Below are the code and all the weights of a small trained network. Each question names an input and a class and asks about switching units off, where a switched-off unit gives its printed mean instead of its output.

import numpy as np


def w(rows, s, z=0):
    codes = np.array(rows[::2]) - 128.0
    scale = np.full(codes.shape[1], s)
    scale[-1] = z or s
    return codes * scale


def f(y):
    return np.maximum(y, 0)


def log_softmax(a):
    a = a - a.max(-1, keepdims=True)
    return a - np.log(np.exp(a).sum(-1, keepdims=True))


def net(x, mask):
    res = np.array(x, float).reshape(1, 5) / 4 @ E
    y = f(res @ A[0][:, :-1].T + A[0][:, -1])
    res = res + np.where(mask, y, B[0][:, -1]) @ B[0][:, :-1]
    return log_softmax(res[-1] @ U[:, :-1].T + U[:, -1])


A, B = {}, {}
E = w([
[143,158,117,69,108,91,75,124,23,82],'x0',
[3,195,122,97,138,116,101,135,124,139],'x1',
[196,154,111,12,31,152,214,247,181,199],'x2',
[113,101,61,81,119,138,43,47,178,174],'x3',
[181,113,217,83,112,180,74,108,160,77],'x4',
],0.012)
A[0] = w([
[154,66,224,144,156,154,84,119,191,125,214],'neuron 1',
[97,209,166,75,149,137,173,162,113,117,186],'neuron 2',
[81,124,185,158,136,124,99,105,220,158,136],'neuron 3',
[68,106,70,106,144,136,54,114,154,219,184],'neuron 4',
[73,110,140,204,210,148,139,118,205,142,136],'neuron 5',
[50,212,61,113,103,50,147,96,132,174,118],'neuron 6',
[143,115,2,120,148,102,182,130,145,179,192],'neuron 7',
[144,162,131,117,119,128,87,126,15,53,211],'neuron 8',
[73,197,166,168,186,65,221,148,48,127,174],'neuron 9',
[231,66,118,104,59,120,90,118,25,70,253],'neuron 10',
[47,117,126,171,112,143,180,86,166,124,190],'neuron 11',
],0.0086,0.0044)
B[0] = w([
[194,63,145,148,202,168,96,140,142,140,237],'neuron 1',
[150,184,120,96,182,170,144,199,40,150,214],'neuron 2',
[46,90,119,92,148,188,131,115,133,181,200],'neuron 3',
[91,111,142,90,91,159,154,116,192,92,240],'neuron 4',
[159,105,136,190,95,166,73,84,88,140,230],'neuron 5',
[74,173,91,66,74,145,142,153,139,105,232],'neuron 6',
[113,133,127,121,123,28,165,105,217,192,245],'neuron 7',
[122,156,160,104,185,83,118,94,92,62,224],'neuron 8',
[96,152,97,182,67,131,140,123,31,146,242],'neuron 9',
[157,151,162,147,164,115,216,72,155,58,250],'neuron 10',
[81,86,143,104,1,156,88,96,108,184,201],'neuron 11',
],0.0094,0.012)
U = w([
[161,129,161,157,171,70,112,49,121,2,205],'0',
[166,149,172,111,131,206,168,174,200,144,229],'1',
[106,136,100,179,45,157,86,96,108,140,1],'2',
[89,20,191,168,170,214,79,118,185,166,103],'3',
[82,178,131,136,153,110,120,175,59,135,70],'4',
[132,126,105,176,126,61,202,117,203,182,182],'5',
[47,188,88,51,92,159,59,126,207,105,138],'6',
],0.0099,0.00087)

Each question gives the input, the list of numbers given to net, and the class t.
The units are the neurons (one row each of A and B). Each row of codes is followed by its name. A weight is (code - 128) times the scale printed after its matrix; where a second scale follows, it is the last column's (A, B and U).
mask holds one flag per neuron, in row order. A switched-off neuron (its flag False) gives its mean, the last column of its row in B, instead of its output. The means were averaged over made-up inputs and are rounded, as every weight is.
A unit's drop is (log p(t) with every unit on - log p(t) with that unit switched off) / (log p(t) with every unit on - log p(t) with every unit switched off).
The circuit of an input: a set's keep is (log p(t) with only the set's units on - log p(t) with every unit switched off) / (log p(t) with every unit on - log p(t) with every unit switched off). Starting from all 11 units, units are removed one at a time, each time the one whose removal leaves the highest keep (on an exact tie, the one counted first), for as long as the keep stays at least 0.8.
circuit, biggest first: the units of the circuit, biggest drop first
top k neurons: the k neurons with the biggest drops, biggest first
drop of u: that unit's drop, to one decimal
input [4,-2,5,6,-7], class 5: circuit, biggest first => [neuron 7]
input [-3,6,-2,-2,-4], class 2: top 2 neurons => [neuron 9; neuron 5]
input [1,-3,2,-2,4], class 0: circuit, biggest first => [neuron 10; neuron 3]
input [-2,3,0,-4,4], class 4: top 2 neurons => [neuron 4; neuron 2]
input [-7,-1,-4,3,-8], class 2: top 2 neurons => [neuron 5; neuron 11]
input [-3,-1,3,6,3], class 3: circuit, biggest first => [neuron 6; neuron 1]
input [-1,-5,1,-8,4], class 0: circuit, biggest first => [neuron 10; neuron 3]
input [-5,3,2,-5,7], class 3: circuit, biggest first => [neuron 1; neuron 6]
input [7,-2,0,-5,-5], class 0: top 2 neurons => [neuron 10; neuron 8]
input [-3,-2,-8,-4,8], class 3: top 2 neurons => [neuron 1; neuron 3]
input [-4,-2,5,7,1], class 5: top 2 neurons => [neuron 7; neuron 6]
input [-2,2,7,2,-7], class 6: top 4 neurons => [neuron 6; neuron 10; neuron 4; neuron 1]
input [4,-2,6,-3,-4], class 5: top 2 neurons => [neuron 7; neuron 10]
input [3,-7,2,7,5], class 0: circuit, biggest first => [neuron 10]
input [-7,-3,-2,5,-6], class 3: drop of neuron 5 => 0.7
input [-5,8,-5,-6,2], class 2: drop of neuron 9 => 0.5
input [-3,6,4,2,8], class 3: drop of neuron 3 => 0.3
input [4,2,-3,2,-4], class 6: drop of neuron 3 => 0.0
